Below are the code and all the weights of a small trained network. Each question names an input and a class and asks about switching units off, where a switched-off unit gives its printed mean instead of its output.

import numpy as np


def w(rows, s, z=0):
    codes = np.array(rows[::2]) - 128.0
    scale = np.full(codes.shape[1], s)
    scale[-1] = z or s
    return codes * scale


def f(y):
    return np.maximum(y, 0)


def log_softmax(a):
    a = a - a.max(-1, keepdims=True)
    return a - np.log(np.exp(a).sum(-1, keepdims=True))


def net(x, mask):
    res = np.array(x, float).reshape(1, 3) / 4 @ E
    y = f(res @ A[0][:, :-1].T + A[0][:, -1])
    res = res + np.where(mask, y, B[0][:, -1]) @ B[0][:, :-1]
    return log_softmax(res[-1] @ U[:, :-1].T + U[:, -1])


A, B = {}, {}
E = w([
[254,162,90,121],'x0',
[99,58,26,135],'x1',
[80,197,39,73],'x2',
],0.01)
A[0] = w([
[227,221,205,123,211],'n0',
[73,210,81,12,214],'n1',
[87,153,194,101,140],'n2',
[68,161,207,116,140],'n3',
[76,124,202,62,146],'n4',
[2,36,88,141,225],'n5',
[205,5,31,155,240],'n6',
[140,251,45,76,250],'n7',
[161,91,186,198,255],'n8',
],0.0081,0.0039)
B[0] = w([
[232,176,75,174,241],'n0',
[54,176,8,140,223],'n1',
[152,121,150,2,170],'n2',
[151,95,143,40,181],'n3',
[127,64,137,52,175],'n4',
[49,80,147,183,243],'n5',
[122,41,216,76,254],'n6',
[59,214,99,62,245],'n7',
[214,116,189,130,213],'n8',
],0.0081,0.0094)
U = w([
[174,57,175,31,181],'0',
[70,161,101,12,245],'1',
[62,79,207,249,102],'2',
[27,126,43,245,52],'3',
[213,180,129,252,97],'4',
[130,254,74,157,2],'5',
],0.0069,0.0018)

Each question gives the input, the list of numbers given to net, and the class t.
The units are the neurons (one row each of A and B). Each row of codes is followed by its name. A weight is (code - 128) times the scale printed after its matrix; where a second scale follows, it is the last column's (A, B and U).
mask holds one flag per neuron, in row order. A switched-off neuron (its flag False) gives its mean, the last column of its row in B, instead of its output. The means were averaged over made-up inputs and are rounded, as every weight is.
A unit's drop is (log p(t) with every unit on - log p(t) with that unit switched off) / (log p(t) with every unit on - log p(t) with every unit switched off).
The circuit of an input: a set's keep is (log p(t) with only the set's units on - log p(t) with every unit switched off) / (log p(t) with every unit on - log p(t) with every unit switched off). Starting from all 9 units, units are removed one at a time, each time the one whose removal leaves the highest keep (on an exact tie, the one counted first), for as long as the keep stays at least 0.8.
units of the circuit, in order: the units of the circuit, biggest drop first
unit that matters most: the unit with the biggest drop
top k neurons: the k neurons with the biggest drops, biggest first
drop of u: that unit's drop, to one decimal
input [-6,7,-2], class 2: units of the circuit, in order : (n5; n1)
input [2,-7,-5], class 4: top neuron : (n0)
input [7,-8,4], class 5: units of the circuit, in order : (n7; n0)
input [0,8,8], class 3: top 4 neurons : (n5; n1; n2; n3)
input [2,-7,2], class 5: units of the circuit, in order : (n0; n6)
input [3,-7,2], class 5: units of the circuit, in order : (n0; n6; n7)
input [-2,1,6], class 3: units of the circuit, in order : (n1; n6; n5)
input [-7,1,5], class 3: top 3 neurons : (n5; n1; n6)
input [1,-6,-2], class 4: top 3 neurons : (n0; n6; n7)
input [-1,7,7], class 3: top 2 neurons : (n5; n1)
input [-5,-1,-7], class 0: top 2 neurons : (n3; n2)
input [-8,5,3], class 3: top 4 neurons : (n5; n1; n6; n8)
input [1,-8,-7], class 4: top 2 neurons : (n0; n6)
input [-7,2,7], class 3: units of the circuit, in order : (n5)
input [3,-3,3], class 5: top 2 neurons : (n6; n0)
input [-2,1,4], class 3: drop of n2 : 0.1
input [5,-1,1], class 5: top 2 neurons : (n7; n0)
input [7,-7,3], class 5: drop of n7 : 0.3
input [7,-6,-4], class 4: drop of n0 : 0.1
input [8,-6,3], class 5: unit that matters most : n7
